Below are the code and all the weights of a small trained network. Each question names an input and a class and asks about switching units off, where a switched-off unit gives its printed mean instead of its output.

import numpy as np


def w(rows, s, z=0):
    codes = np.array(rows[::2]) - 128.0
    scale = np.full(codes.shape[1], s)
    scale[-1] = z or s
    return codes * scale


def norm(h):
    return h / np.sqrt((h * h).mean(-1, keepdims=True) + 1e-5)


def f(y):
    return y / 2 * (1 + np.tanh(0.7978845608 * (y + 0.044715 * y**3)))


def log_softmax(a):
    a = a - a.max(-1, keepdims=True)
    return a - np.log(np.exp(a).sum(-1, keepdims=True))


def net(x, mask):
    res = np.array(x, float).reshape(1, 7) / 4 @ E
    u = 0
    for l in range(4):
        y = f(norm(res) @ A[l][:, :-1].T + A[l][:, -1])
        res = res + np.where(mask[u : u + 4], y, B[l][:, -1]) @ B[l][:, :-1]
        u += 4
    return log_softmax(norm(res)[-1] @ U[:, :-1].T + U[:, -1])


A, B = {}, {}
E = w([
[97,63,88,121,104,24,193],'x0',
[46,75,66,110,115,108,122],'x1',
[185,165,173,151,156,178,117],'x2',
[97,133,94,134,88,177,97],'x3',
[60,104,125,175,71,127,27],'x4',
[99,138,115,197,35,159,125],'x5',
[209,2,132,90,131,134,136],'x6',
],0.0075)
A[0] = w([
[66,95,92,118,102,101,118,193],'L0N0',
[119,245,193,81,153,60,161,177],'L0N1',
[131,243,96,125,187,116,140,251],'L0N2',
[115,149,135,70,168,125,125,4],'L0N3',
],0.011,0.0034)
B[0] = w([
[178,140,96,137,74,80,97,210],'L0N0',
[117,9,186,162,193,142,116,242],'L0N1',
[104,48,183,217,135,91,124,254],'L0N2',
[148,132,167,128,141,65,106,137],'L0N3',
],0.011,0.0076)
A[1] = w([
[209,83,99,156,229,50,139,252],'L1N0',
[96,97,144,243,2,110,113,239],'L1N1',
[122,139,205,162,170,110,150,220],'L1N2',
[123,159,169,162,76,210,125,114],'L1N3',
],0.0083,0.0035)
B[1] = w([
[109,174,128,126,88,97,161,223],'L1N0',
[122,142,82,107,136,122,96,247],'L1N1',
[139,125,151,143,129,186,168,186],'L1N2',
[175,162,135,130,250,104,116,143],'L1N3',
],0.015,0.012)
A[2] = w([
[147,224,192,176,167,96,116,89],'L2N0',
[193,150,88,55,91,63,211,207],'L2N1',
[111,202,165,148,164,218,110,220],'L2N2',
[231,243,150,117,94,253,167,4],'L2N3',
],0.0069,0.0022)
B[2] = w([
[135,44,145,139,170,157,77,171],'L2N0',
[111,157,151,61,119,178,143,252],'L2N1',
[188,10,71,154,144,135,86,193],'L2N2',
[122,139,75,117,148,138,132,160],'L2N3',
],0.014,0.0041)
A[3] = w([
[167,73,230,73,200,42,226,100],'L3N0',
[155,128,175,2,54,130,238,17],'L3N1',
[74,143,147,100,179,235,43,3],'L3N2',
[228,136,62,126,52,129,198,121],'L3N3',
],0.0048,0.0018)
B[3] = w([
[49,196,224,164,78,68,226,252],'L3N0',
[176,100,161,100,145,123,246,217],'L3N1',
[249,52,136,116,170,64,143,124],'L3N2',
[145,163,129,89,168,90,138,162],'L3N3',
],0.011,0.0031)
U = w([
[65,173,2,76,30,45,82,147],'0',
[217,69,56,178,194,179,85,57],'1',
[142,167,172,47,50,105,254,252],'2',
[88,59,223,248,151,142,217,63],'3',
],0.0078,0.0017)

Each question gives the input, the list of numbers given to net, and the class t.
The units are the neurons (one row each of A and B). Each row of codes is followed by its name. A weight is (code - 128) times the scale printed after its matrix; where a second scale follows, it is the last column's (A, B and U).
mask holds one flag per neuron, layer by layer. A switched-off neuron (its flag False) gives its mean, the last column of its row in B, instead of its output. The means were averaged over made-up inputs and are rounded, as every weight is.
A unit's drop is (log p(t) with every unit on - log p(t) with that unit switched off) / (log p(t) with every unit on - log p(t) with every unit switched off).
The circuit of an input: a set's keep is (log p(t) with only the set's units on - log p(t) with every unit switched off) / (log p(t) with every unit on - log p(t) with every unit switched off). Starting from the 12 units with the biggest drops (on a tie, the unit counted first), units are removed one at a time, each time the one whose removal leaves the highest keep (on an exact tie, the one counted first), for as long as the keep stays at least 0.8.
units of the circuit, in order: the units of the circuit, biggest drop first
k most important neurons: the k neurons with the biggest drops, biggest first
top k neurons in layer l: the k neurons of layer l with the biggest drops, biggest first
drop when u is switched off: that unit's drop, to one decimal
input [7,-1,0,4,3,-6,-2], class 0: units of the circuit, in order	L0N0
input [-3,1,0,5,6,4,7], class 0: top 2 neurons in layer 1	L1N2, L1N1
input [7,-1,-5,-5,4,-4,2], class 2: units of the circuit, in order	L2N1, L0N2
input [4,1,8,2,8,-4,8], class 2: units of the circuit, in order	L0N2, L2N2
input [-8,-6,-2,-2,-4,4,1], class 1: 2 most important neurons	L2N2, L2N3
input [3,-1,-1,-4,-6,-8,-7], class 3: 2 most important neurons	L0N1, L0N2
input [-4,3,2,4,5,8,-6], class 1: units of the circuit, in order	L1N3, L2N2
input [-3,-7,-8,-1,0,3,3], class 1: 2 most important neurons	L0N0, L1N3
input [-2,1,1,8,-6,8,8], class 1: 3 most important neurons	L1N0, L0N0, L1N3
input [-1,-7,-3,-4,4,-2,6], class 2: 2 most important neurons	L0N1, L0N2
input [0,4,5,7,-6,8,6], class 1: top 2 neurons in layer 1	L1N0, L1N3
input [5,1,6,2,4,6,-6], class 0: top 2 neurons in layer 0	L0N1, L0N0
input [4,8,7,-8,-4,-4,6], class 2: drop when L0N2 is switched off	0.1
input [4,4,-4,0,-1,2,0], class 0: most important neuron	L1N2
input [-6,-5,-7,-5,8,2,0], class 1: drop when L1N3 is switched off	0.3
